Here is a tiny trained network, its code and every weight. The questions are about switching its units off for an input and a target symbol, where a switched-off unit gives its printed mean instead of its output.

import numpy as np


def w(rows, s, z=0):
    codes = np.array(rows[::2]) - 128.0
    scale = np.full(codes.shape[1], s)
    scale[-1] = z or s
    return codes * scale


def f(y):
    return np.maximum(y, 0)


def softmax(a):
    e = np.exp(a - a.max(-1, keepdims=True))
    return e / e.sum(-1, keepdims=True)


def log_softmax(a):
    a = a - a.max(-1, keepdims=True)
    return a - np.log(np.exp(a).sum(-1, keepdims=True))


def net(x, mask):
    ids = ['Φαβδεθλξπσω'.index(c) for c in x.split()]
    T = len(ids)
    res = E[ids] + P[:T]
    r = res
    for j in range(3):
        rows = slice(3 * j, 3 * j + 3)
        q, k, v = (r @ M[0][rows].T for M in (Q, K, V))
        z = softmax(np.where(np.tri(T) > 0, q @ k.T / 3**0.5, -1e9)) @ v
        o = O[0][rows]
        res = res + np.where(mask[j], z, o[:, -1]) @ o[:, :-1]
    y = f(res @ A[0][:, :-1].T + A[0][:, -1])
    res = res + np.where(mask[3:7], y, B[0][:, -1]) @ B[0][:, :-1]
    return log_softmax(res[-1] @ U[:, :-1].T + U[:, -1])


Q, K, V, O, A, B = {}, {}, {}, {}, {}, {}
E = w([
[151,246,108,124],'Φ',
[72,160,44,60],'α',
[160,188,65,51],'β',
[182,132,88,2],'δ',
[155,228,209,141],'ε',
[79,113,156,55],'θ',
[45,251,71,158],'λ',
[206,198,172,81],'ξ',
[129,145,232,88],'π',
[170,120,168,28],'σ',
[75,186,148,115],'ω',
],0.0087)
P = w([
[110,209,142,50],'0',
[80,246,149,43],'1',
[119,182,133,76],'2',
[68,221,151,61],'3',
[127,163,124,96],'4',
[66,219,169,78],'5',
[132,142,119,115],'6',
[72,209,165,87],'7',
[139,122,114,136],'8',
[61,202,173,88],'9',
[151,109,101,154],'10',
[29,188,210,89],'11',
[159,109,103,146],'12',
],0.011)
Q[0] = w([
[180,27,54,225],'head 1',
[187,9,56,219],'head 1',
[128,164,101,128],'head 1',
[184,40,130,231],'head 2',
[147,29,107,233],'head 2',
[131,48,103,221],'head 2',
[166,141,88,167],'head 3',
[100,115,173,95],'head 3',
[103,114,172,91],'head 3',
],0.013)
K[0] = w([
[80,204,161,32],'head 1',
[93,211,157,36],'head 1',
[101,84,134,126],'head 1',
[101,212,184,23],'head 2',
[80,222,158,10],'head 2',
[70,231,151,25],'head 2',
[70,137,158,82],'head 3',
[172,117,90,169],'head 3',
[176,116,78,171],'head 3',
],0.012)
V[0] = w([
[62,92,84,103],'head 1',
[95,64,172,95],'head 1',
[162,193,92,164],'head 1',
[231,112,87,85],'head 2',
[144,127,6,75],'head 2',
[43,178,25,168],'head 2',
[156,114,103,140],'head 3',
[157,114,112,141],'head 3',
[100,139,145,117],'head 3',
],0.014)
O[0] = w([
[33,26,92,74,118],'head 1',
[86,111,154,38,53],'head 1',
[174,150,109,222,202],'head 1',
[178,175,45,53,70],'head 2',
[128,82,6,113,176],'head 2',
[104,63,94,228,240],'head 2',
[138,146,113,125,2],'head 3',
[137,148,118,126,3],'head 3',
[120,108,139,130,237],'head 3',
],0.013,0.0049)
A[0] = w([
[159,30,138,198,41],'neuron 1',
[37,188,254,139,251],'neuron 2',
[211,68,160,109,206],'neuron 3',
[165,26,133,213,19],'neuron 4',
],0.0059,0.0026)
B[0] = w([
[71,225,157,73,203],'neuron 1',
[161,25,196,174,255],'neuron 2',
[89,255,237,13,137],'neuron 3',
[56,230,170,72,215],'neuron 4',
],0.0068,0.0088)
U = w([
[201,151,81,196,206],'Φ',
[80,46,41,131,58],'α',
[187,89,51,140,169],'β',
[148,141,74,66,159],'δ',
[204,155,182,172,32],'ε',
[54,83,155,38,155],'θ',
[58,185,131,134,12],'λ',
[183,215,138,96,124],'ξ',
[131,161,218,80,6],'π',
[117,198,144,37,97],'σ',
[141,2,140,221,252],'ω',
],0.0069,0.0044)

Each question gives the input, a string of symbols that net reads in full, and the target symbol t.
The units are the heads (3 rows each of Q, K, V and O) and the neurons (one row each of A and B). Each row of codes is followed by its name. A weight is (code - 128) times the scale printed after its matrix; where a second scale follows, it is the last column's (O, A, B and U).
mask holds one flag per unit, heads first, then neurons. A switched-off unit (its flag False) gives its mean, the last column of its rows in O or B, instead of its output. The means were averaged over made-up inputs and are rounded, as every weight is.
A unit's drop is (log p(t) with every unit on - log p(t) with that unit switched off) / (log p(t) with every unit on - log p(t) with every unit switched off).
The circuit of an input: a set's keep is (log p(t) with only the set's units on - log p(t) with every unit switched off) / (log p(t) with every unit on - log p(t) with every unit switched off). Starting from all 7 units, units are removed one at a time, each time the one whose removal leaves the highest keep (on an exact tie, the one counted first), for as long as the keep stays at least 0.8.
circuit, biggest first: the units of the circuit, biggest drop first
unit that matters most: the unit with the biggest drop
top k neurons: the k neurons with the biggest drops, biggest first
which heads matter: for each layer, one digit per head in row order, 1 if its drop is at least 0.15 and else 0, layers parted by /
input π ω ω Φ λ δ, target λ: top neuron => neuron 4
input Φ θ θ δ δ ω λ, target λ: circuit, biggest first => neuron 4; head 2; neuron 1; neuron 2
input ω θ σ Φ β ω ω σ, target ω: top 3 neurons => neuron 4; neuron 1; neuron 2
input β Φ λ θ, target λ: circuit, biggest first => head 2; neuron 4; neuron 1; head 1
input δ α θ ω ω δ β ω Φ λ ω θ, target ω: which heads matter => 000
input β Φ ω θ, target ω: circuit, biggest first => head 2; neuron 2; neuron 4
input π θ θ θ ε ω, target ε: which heads matter => 110
input λ α Φ λ θ ω δ, target δ: which heads matter => 010
input θ ω δ α π ω ω ω ω θ ξ ω, target ξ: circuit, biggest first => head 2; head 1
input α Φ ω α Φ θ θ σ ω ω β α, target β: which heads matter => 010
input ω λ α Φ λ β ω β, target ω: top 2 neurons => neuron 4; neuron 1
input λ ω ω λ, target ω: which heads matter => 010
input Φ ω Φ ω ε Φ, target ε: which heads matter => 110
input ω ω θ ω θ λ θ ω ω ω ω ε, target ω: unit that matters most => neuron 2
input θ θ θ ξ, target θ: which heads matter => 100
input ω ω Φ λ θ Φ π λ λ θ ω π, target ω: which heads matter => 000
input ξ α θ ξ ω λ ω θ θ, target θ: which heads matter => 100
input ω Φ π, target π: top 2 neurons => neuron 2; neuron 3
input ω λ θ λ β, target β: top 2 neurons => neuron 4; neuron 1
input θ ω π ω λ Φ Φ δ, target Φ: unit that matters most => head 1
input λ ε λ ω, target λ: top 2 neurons => neuron 4; neuron 1
